Here is a tiny trained network, its code and every weight. The questions are about switching its units off for an input and a target symbol, where a switched-off unit gives its printed mean instead of its output.

import numpy as np


def w(rows, s, z=0):
    codes = np.array(rows[::2]) - 128.0
    scale = np.full(codes.shape[1], s)
    scale[-1] = z or s
    return codes * scale


def softmax(a):
    e = np.exp(a - a.max(-1, keepdims=True))
    return e / e.sum(-1, keepdims=True)


def log_softmax(a):
    a = a - a.max(-1, keepdims=True)
    return a - np.log(np.exp(a).sum(-1, keepdims=True))


def net(x, mask):
    ids = ['ΓΛΞβδζμπστψω'.index(c) for c in x.split()]
    T = len(ids)
    res = E[ids] + P[:T]
    u = 0
    for l in range(2):
        r = res
        for j in range(3):
            rows = slice(2 * j, 2 * j + 2)
            q, k, v = (r @ M[l][rows].T for M in (Q, K, V))
            z = softmax(np.where(np.tri(T) > 0, q @ k.T / 2**0.5, -1e9)) @ v
            o = O[l][rows]
            res = res + np.where(mask[u + j], z, o[:, -1]) @ o[:, :-1]
        u += 3
    return log_softmax(res[-1] @ U[:, :-1].T + U[:, -1])


Q, K, V, O = {}, {}, {}, {}
E = w([
[190,127,140,147,116],'Γ',
[224,12,91,239,20],'Λ',
[66,239,174,253,92],'Ξ',
[165,132,129,190,62],'β',
[29,128,54,230,229],'δ',
[226,14,233,211,200],'ζ',
[60,149,23,133,66],'μ',
[179,105,152,123,62],'π',
[127,25,9,43,235],'σ',
[172,159,228,141,130],'τ',
[42,87,88,23,20],'ψ',
[37,224,236,20,144],'ω',
],0.0045)
P = w([
[139,159,83,221,178],'0',
[7,14,179,66,5],'1',
[174,187,110,30,167],'2',
[7,10,198,79,6],'3',
[223,198,117,56,231],'4',
[8,11,203,138,8],'5',
[249,230,103,89,252],'6',
],0.004)
Q[0] = w([
[112,251,187,212,186],'0.h1',
[76,252,237,241,95],'0.h1',
[151,221,9,13,68],'0.h2',
[70,20,245,243,159],'0.h2',
[205,247,9,20,240],'0.h3',
[47,25,236,255,21],'0.h3',
],0.004)
K[0] = w([
[30,32,247,23,43],'0.h1',
[9,36,248,95,6],'0.h1',
[227,240,32,233,223],'0.h2',
[5,12,198,17,17],'0.h2',
[19,213,252,155,44],'0.h3',
[238,20,24,110,198],'0.h3',
],0.0041)
V[0] = w([
[36,216,239,20,2],'0.h1',
[11,70,240,162,6],'0.h1',
[244,244,228,245,248],'0.h2',
[248,240,23,245,248],'0.h2',
[40,14,22,10,184],'0.h3',
[10,230,234,21,168],'0.h3',
],0.0041)
O[0] = w([
[8,212,238,39,20,186],'0.h1',
[10,112,248,189,15,200],'0.h1',
[245,252,138,214,207,8],'0.h2',
[229,241,6,221,246,6],'0.h2',
[32,10,101,10,180,199],'0.h3',
[37,234,232,18,242,168],'0.h3',
],0.0041,0.002)
Q[1] = w([
[209,197,71,45,243],'1.h1',
[250,199,46,122,254],'1.h1',
[222,241,25,87,98],'1.h2',
[33,7,240,163,154],'1.h2',
[167,244,59,69,237],'1.h3',
[117,7,171,220,23],'1.h3',
],0.004)
K[1] = w([
[23,18,165,63,19],'1.h1',
[10,11,36,34,11],'1.h1',
[64,12,209,12,77],'1.h2',
[192,249,54,250,180],'1.h2',
[3,151,248,13,7],'1.h3',
[252,58,4,242,244],'1.h3',
],0.0041)
V[1] = w([
[26,7,40,9,181],'1.h1',
[211,10,91,137,8],'1.h1',
[26,26,162,9,10],'1.h2',
[212,238,178,247,233],'1.h2',
[240,6,4,190,144],'1.h3',
[35,247,246,17,55],'1.h3',
],0.0041)
O[1] = w([
[233,9,64,11,222,157],'1.h1',
[251,91,12,237,23,96],'1.h1',
[69,34,73,68,7,1],'1.h2',
[160,236,224,213,241,188],'1.h2',
[255,19,31,208,92,212],'1.h3',
[4,233,139,25,121,18],'1.h3',
],0.004,0.00097)
U = w([
[133,153,108,220,47,92],'Γ',
[249,24,90,142,37,78],'Λ',
[214,121,119,175,25,45],'Ξ',
[230,38,248,99,214,204],'β',
[190,130,144,186,57,52],'δ',
[43,110,37,223,244,122],'ζ',
[59,236,197,13,191,28],'μ',
[150,195,232,131,214,117],'π',
[222,81,45,8,250,211],'σ',
[39,248,133,207,76,254],'τ',
[8,9,76,147,4,32],'ψ',
[126,176,42,165,55,188],'ω',
],0.004,0.0034)

Each question gives the input, a string of symbols that net reads in full, and the target symbol t.
The units are the heads (2 rows each of Q, K, V and O). Each row of codes is followed by its name. A weight is (code - 128) times the scale printed after its matrix; where a second scale follows, it is the last column's (O and U).
mask holds one flag per head, layer by layer. A switched-off head (its flag False) gives its mean, the last column of its rows in O, instead of its output. The means were averaged over made-up inputs and are rounded, as every weight is.
A unit's drop is (log p(t) with every unit on - log p(t) with that unit switched off) / (log p(t) with every unit on - log p(t) with every unit switched off).
The circuit of an input: a set's keep is (log p(t) with only the set's units on - log p(t) with every unit switched off) / (log p(t) with every unit on - log p(t) with every unit switched off). Starting from all 6 units, units are removed one at a time, each time the one whose removal leaves the highest keep (on an exact tie, the one counted first), for as long as the keep stays at least 0.8.
units of the circuit, in order: the units of the circuit, biggest drop first
most important unit: the unit with the biggest drop
which heads matter: for each layer, one digit per head in row order, 1 if its drop is at least 0.15 and else 0, layers parted by /
drop when u is switched off: that unit's drop, to one decimal
input σ δ Λ ψ, target Λ: units of the circuit, in order => (1.h3; 0.h1; 0.h3; 1.h1)
input ψ τ ω μ, target ψ: which heads matter => 010 / 010
input Γ σ δ, target σ: units of the circuit, in order => (1.h1; 0.h1; 0.h2)
input ω ψ π, target μ: most important unit => 1.h3
input ψ ψ π σ, target ψ: units of the circuit, in order => (1.h2; 0.h2)
input σ ψ ω ζ σ Γ, target Λ: which heads matter => 101 / 001
input σ σ τ, target σ: units of the circuit, in order => (1.h1; 0.h1; 0.h3)
input δ τ ω ψ β ω Γ, target μ: units of the circuit, in order => (1.h3; 0.h3)
input σ π δ ψ σ τ Λ, target Λ: which heads matter => 101 / 111
input ω ω ψ μ, target μ: units of the circuit, in order => (1.h3; 0.h3; 0.h1)
input ω ψ δ ψ, target μ: units of the circuit, in order => (1.h3; 0.h3; 1.h1)
input ω ψ μ σ ψ ω ψ, target μ: which heads matter => 101 / 001
input ψ ψ ψ ψ μ τ, target ψ: drop when 0.h2 is switched off => 0.3
input ψ ψ ψ τ δ τ, target ψ: drop when 0.h2 is switched off => 0.4
input ψ π ψ ψ σ σ, target ψ: drop when 1.h1 is switched off => -0.2
